Here is a tiny trained network, its code and every weight. The questions are about switching its units off for an input and a target symbol, where a switched-off unit gives its printed mean instead of its output.

import numpy as np


def w(rows, s, z=0):
    codes = np.array(rows[::2]) - 128.0
    scale = np.full(codes.shape[1], s)
    scale[-1] = z or s
    return codes * scale


def f(y):
    return y / 2 * (1 + np.tanh(0.7978845608 * (y + 0.044715 * y**3)))


def softmax(a):
    e = np.exp(a - a.max(-1, keepdims=True))
    return e / e.sum(-1, keepdims=True)


def log_softmax(a):
    a = a - a.max(-1, keepdims=True)
    return a - np.log(np.exp(a).sum(-1, keepdims=True))


def net(x, mask):
    ids = ['ΔΠΦΨαβγεηθλστ'.index(c) for c in x.split()]
    T = len(ids)
    res = E[ids] + P[:T]
    q, k, v = (res @ M[0].T for M in (Q, K, V))
    z = softmax(np.where(np.tri(T) > 0, q @ k.T / 2**0.5, -1e9)) @ v
    res = res + np.where(mask[0], z, O[0][:, -1]) @ O[0][:, :-1]
    y = f(res @ A[0][:, :-1].T + A[0][:, -1])
    res = res + np.where(mask[1:17], y, B[0][:, -1]) @ B[0][:, :-1]
    return log_softmax(res[-1] @ U[:, :-1].T + U[:, -1])


Q, K, V, O, A, B = {}, {}, {}, {}, {}, {}
E = w([
[28,54,123],'Δ',
[151,148,243],'Π',
[194,139,241],'Φ',
[44,5,47],'Ψ',
[67,116,224],'α',
[112,58,161],'β',
[174,167,254],'γ',
[153,95,149],'ε',
[142,134,143],'η',
[138,123,194],'θ',
[134,19,82],'λ',
[132,63,126],'σ',
[99,130,172],'τ',
],0.0094)
P = w([
[16,30,254],'0',
[100,125,119],'1',
[81,132,173],'2',
[71,139,194],'3',
[57,142,212],'4',
[42,103,193],'5',
],0.0067)
Q[0] = w([
[254,199,44],'H0',
[38,50,250],'H0',
],0.0095)
K[0] = w([
[196,194,81],'H0',
[115,2,238],'H0',
],0.0089)
V[0] = w([
[222,187,141],'H0',
[107,186,248],'H0',
],0.011)
O[0] = w([
[3,13,141,2],'H0',
[21,159,43,234],'H0',
],0.011,0.0099)
A[0] = w([
[74,127,71,120],'N0',
[147,147,194,221],'N1',
[129,151,211,133],'N2',
[120,182,153,23],'N3',
[120,88,92,61],'N4',
[174,199,45,28],'N5',
[170,227,171,213],'N6',
[138,66,48,61],'N7',
[131,166,120,45],'N8',
[219,104,191,73],'N9',
[181,93,83,51],'N10',
[173,79,162,94],'N11',
[115,153,123,3],'N12',
[119,181,126,31],'N13',
[2,58,92,169],'N14',
[119,156,131,26],'N15',
],0.0093,0.0059)
B[0] = w([
[98,175,220,162],'N0',
[132,61,134,169],'N1',
[124,123,172,143],'N2',
[105,157,105,135],'N3',
[195,238,108,120],'N4',
[71,185,79,175],'N5',
[118,39,87,251],'N6',
[144,237,176,122],'N7',
[130,188,33,133],'N8',
[213,228,142,150],'N9',
[120,255,151,121],'N10',
[196,158,87,124],'N11',
[160,209,34,120],'N12',
[114,174,47,139],'N13',
[192,125,202,175],'N14',
[125,209,38,123],'N15',
],0.0082,0.014)
U = w([
[137,107,40,59],'Δ',
[110,177,184,193],'Π',
[106,116,211,182],'Φ',
[203,147,109,83],'Ψ',
[78,207,85,120],'α',
[100,37,84,148],'β',
[88,151,198,106],'γ',
[84,1,145,209],'ε',
[108,98,132,45],'η',
[97,102,135,255],'θ',
[185,15,164,227],'λ',
[121,19,128,189],'σ',
[74,94,114,127],'τ',
],0.007,0.0044)

Each question gives the input, a string of symbols that net reads in full, and the target symbol t.
The units are the heads (2 rows each of Q, K, V and O) and the neurons (one row each of A and B). Each row of codes is followed by its name. A weight is (code - 128) times the scale printed after its matrix; where a second scale follows, it is the last column's (O, A, B and U).
mask holds one flag per unit, heads first, then neurons. A switched-off unit (its flag False) gives its mean, the last column of its rows in O or B, instead of its output. The means were averaged over made-up inputs and are rounded, as every weight is.
A unit's drop is (log p(t) with every unit on - log p(t) with that unit switched off) / (log p(t) with every unit on - log p(t) with every unit switched off).
The circuit of an input: a set's keep is (log p(t) with only the set's units on - log p(t) with every unit switched off) / (log p(t) with every unit on - log p(t) with every unit switched off). Starting from the 12 units with the biggest drops (on a tie, the unit counted first), units are removed one at a time, each time the one whose removal leaves the highest keep (on an exact tie, the one counted first), for as long as the keep stays at least 0.8.
circuit, biggest first: the units of the circuit, biggest drop first
k most important neurons: the k neurons with the biggest drops, biggest first
drop when u is switched off: that unit's drop, to one decimal
input Ψ α γ γ β, target Ψ: circuit, biggest first => H0
input λ α Ψ γ, target λ: circuit, biggest first => H0, N6
input α λ Π γ τ Φ, target α: circuit, biggest first => H0, N14
input λ σ τ Π, target λ: circuit, biggest first => H0, N6
input α γ ε ε β, target α: circuit, biggest first => H0, N5, N1
input α α θ Π Φ Δ, target α: circuit, biggest first => H0, N6
input Ψ λ ε Ψ Π, target Ψ: circuit, biggest first => H0, N9
input α Ψ σ Π σ, target α: circuit, biggest first => H0, N5, N1
input λ η τ λ α, target λ: 2 most important neurons => N6, N1
input α β Π, target α: drop when H0 is switched off => 1.3
input λ λ σ γ ε Φ, target λ: drop when N5 is switched off => 0.1
input α λ ε γ ε, target α: drop when N5 is switched off => 0.2
